Here is a tiny trained network, its code and every weight. The questions are about switching its units off for an input and a class, where a switched-off unit gives its printed mean instead of its output.

import numpy as np


def w(rows, s, z=0):
    codes = np.array(rows[::2]) - 128.0
    scale = np.full(codes.shape[1], s)
    scale[-1] = z or s
    return codes * scale


def norm(h):
    return h / np.sqrt((h * h).mean(-1, keepdims=True) + 1e-5)


def f(y):
    return np.maximum(y, 0)


def log_softmax(a):
    a = a - a.max(-1, keepdims=True)
    return a - np.log(np.exp(a).sum(-1, keepdims=True))


def net(x, mask):
    res = np.array(x, float).reshape(1, 6) / 4 @ E
    u = 0
    for l in range(2):
        y = f(norm(res) @ A[l][:, :-1].T + A[l][:, -1])
        res = res + np.where(mask[u : u + 8], y, B[l][:, -1]) @ B[l][:, :-1]
        u += 8
    return log_softmax(norm(res)[-1] @ U[:, :-1].T + U[:, -1])


A, B = {}, {}
E = w([
[93,99,93,108,122],'x0',
[153,133,137,129,134],'x1',
[162,3,125,232,180],'x2',
[79,177,177,223,130],'x3',
[166,126,138,139,10],'x4',
[118,128,125,130,124],'x5',
],0.0053)
A[0] = w([
[149,113,79,82,195,26],'0.n1',
[84,122,138,76,241,18],'0.n2',
[144,10,94,195,168,91],'0.n3',
[219,118,121,194,123,149],'0.n4',
[233,90,111,111,8,4],'0.n5',
[128,130,108,102,242,62],'0.n6',
[134,88,79,146,63,156],'0.n7',
[100,178,254,207,145,158],'0.n8',
],0.0081,0.002)
B[0] = w([
[72,167,51,171,91,177],'0.n1',
[193,161,89,158,111,196],'0.n2',
[190,95,212,48,126,253],'0.n3',
[148,150,144,73,82,203],'0.n4',
[151,73,57,236,42,247],'0.n5',
[175,224,53,154,71,196],'0.n6',
[148,197,110,146,2,194],'0.n7',
[138,94,24,83,67,228],'0.n8',
],0.0069,0.0054)
A[1] = w([
[87,195,97,20,94,141],'1.n1',
[151,164,128,149,179,127],'1.n2',
[138,150,68,219,137,142],'1.n3',
[166,123,45,119,89,92],'1.n4',
[133,102,200,2,110,177],'1.n5',
[122,116,134,147,99,11],'1.n6',
[122,175,92,208,175,1],'1.n7',
[128,87,165,109,192,32],'1.n8',
],0.01,0.0031)
B[1] = w([
[135,146,253,101,48,224],'1.n1',
[191,103,23,107,81,142],'1.n2',
[136,43,63,160,76,186],'1.n3',
[65,12,150,130,74,254],'1.n4',
[132,196,230,105,120,170],'1.n5',
[134,148,103,91,85,136],'1.n6',
[154,104,72,110,107,142],'1.n7',
[161,218,127,91,88,131],'1.n8',
],0.0063,0.009)
U = w([
[123,148,44,171,88,147],'0',
[84,102,140,67,98,138],'1',
[66,97,110,114,95,140],'2',
[122,159,202,76,172,230],'3',
[90,122,129,126,117,151],'4',
[90,117,133,133,116,120],'5',
[2,127,125,138,249,2],'6',
],0.0089,0.0038)

Each question gives the input, the list of numbers given to net, and the class t.
The units are the neurons (one row each of A and B). Each row of codes is followed by its name. A weight is (code - 128) times the scale printed after its matrix; where a second scale follows, it is the last column's (A, B and U).
mask holds one flag per neuron, layer by layer. A switched-off neuron (its flag False) gives its mean, the last column of its row in B, instead of its output. The means were averaged over made-up inputs and are rounded, as every weight is.
A unit's drop is (log p(t) with every unit on - log p(t) with that unit switched off) / (log p(t) with every unit on - log p(t) with every unit switched off).
The circuit of an input: a set's keep is (log p(t) with only the set's units on - log p(t) with every unit switched off) / (log p(t) with every unit on - log p(t) with every unit switched off). Starting from the 12 units with the biggest drops (on a tie, the unit counted first), units are removed one at a time, each time the one whose removal leaves the highest keep (on an exact tie, the one counted first), for as long as the keep stays at least 0.8.
circuit, biggest first: the units of the circuit, biggest drop first
k most important neurons: the k neurons with the biggest drops, biggest first
top k neurons in layer l: the k neurons of layer l with the biggest drops, biggest first
drop when u is switched off: that unit's drop, to one decimal
input [4,-7,8,1,-6,-4], class 3: circuit, biggest first -> [0.n3 0.n5 1.n4]
input [1,-3,8,-6,-5,-1], class 3: circuit, biggest first -> [0.n3 0.n5 1.n5]
input [7,7,-1,-6,-8,-5], class 0: 2 most important neurons -> [0.n6 0.n2]
input [-1,-2,-5,-3,-7,1], class 0: circuit, biggest first -> [0.n2 0.n6]
input [1,7,8,-6,-7,-4], class 3: circuit, biggest first -> [0.n3 0.n5]
input [-1,-6,-8,-2,-1,-1], class 3: most important neuron -> [0.n5]
input [2,2,-7,6,-1,7], class 3: 2 most important neurons -> [0.n5 1.n1]
input [7,-5,8,2,6,0], class 3: top 2 neurons in layer 0 -> [0.n3 0.n8]
input [6,-8,8,-1,-2,6], class 3: top 2 neurons in layer 0 -> [0.n3 0.n5]
input [-2,-6,8,-5,1,4], class 3: top 2 neurons in layer 0 -> [0.n3 0.n8]
input [0,0,8,-3,0,-3], class 3: top 3 neurons in layer 1 -> [1.n5 1.n4 1.n3]
input [3,4,8,-2,0,1], class 3: top 3 neurons in layer 0 -> [0.n3 0.n5 0.n8]
input [1,1,4,2,3,3], class 3: 2 most important neurons -> [0.n3 1.n5]
input [3,2,3,0,-8,-2], class 0: top neuron in layer 1 -> [1.n1]
input [-6,-1,-3,1,-6,-5], class 0: drop when 0.n6 is switched off -> 0.3
input [-8,-2,-2,-7,-8,-3], class 0: drop when 1.n2 is switched off -> 0.0
input [0,3,-4,-5,-7,-3], class 0: drop when 1.n1 is switched off -> -0.1
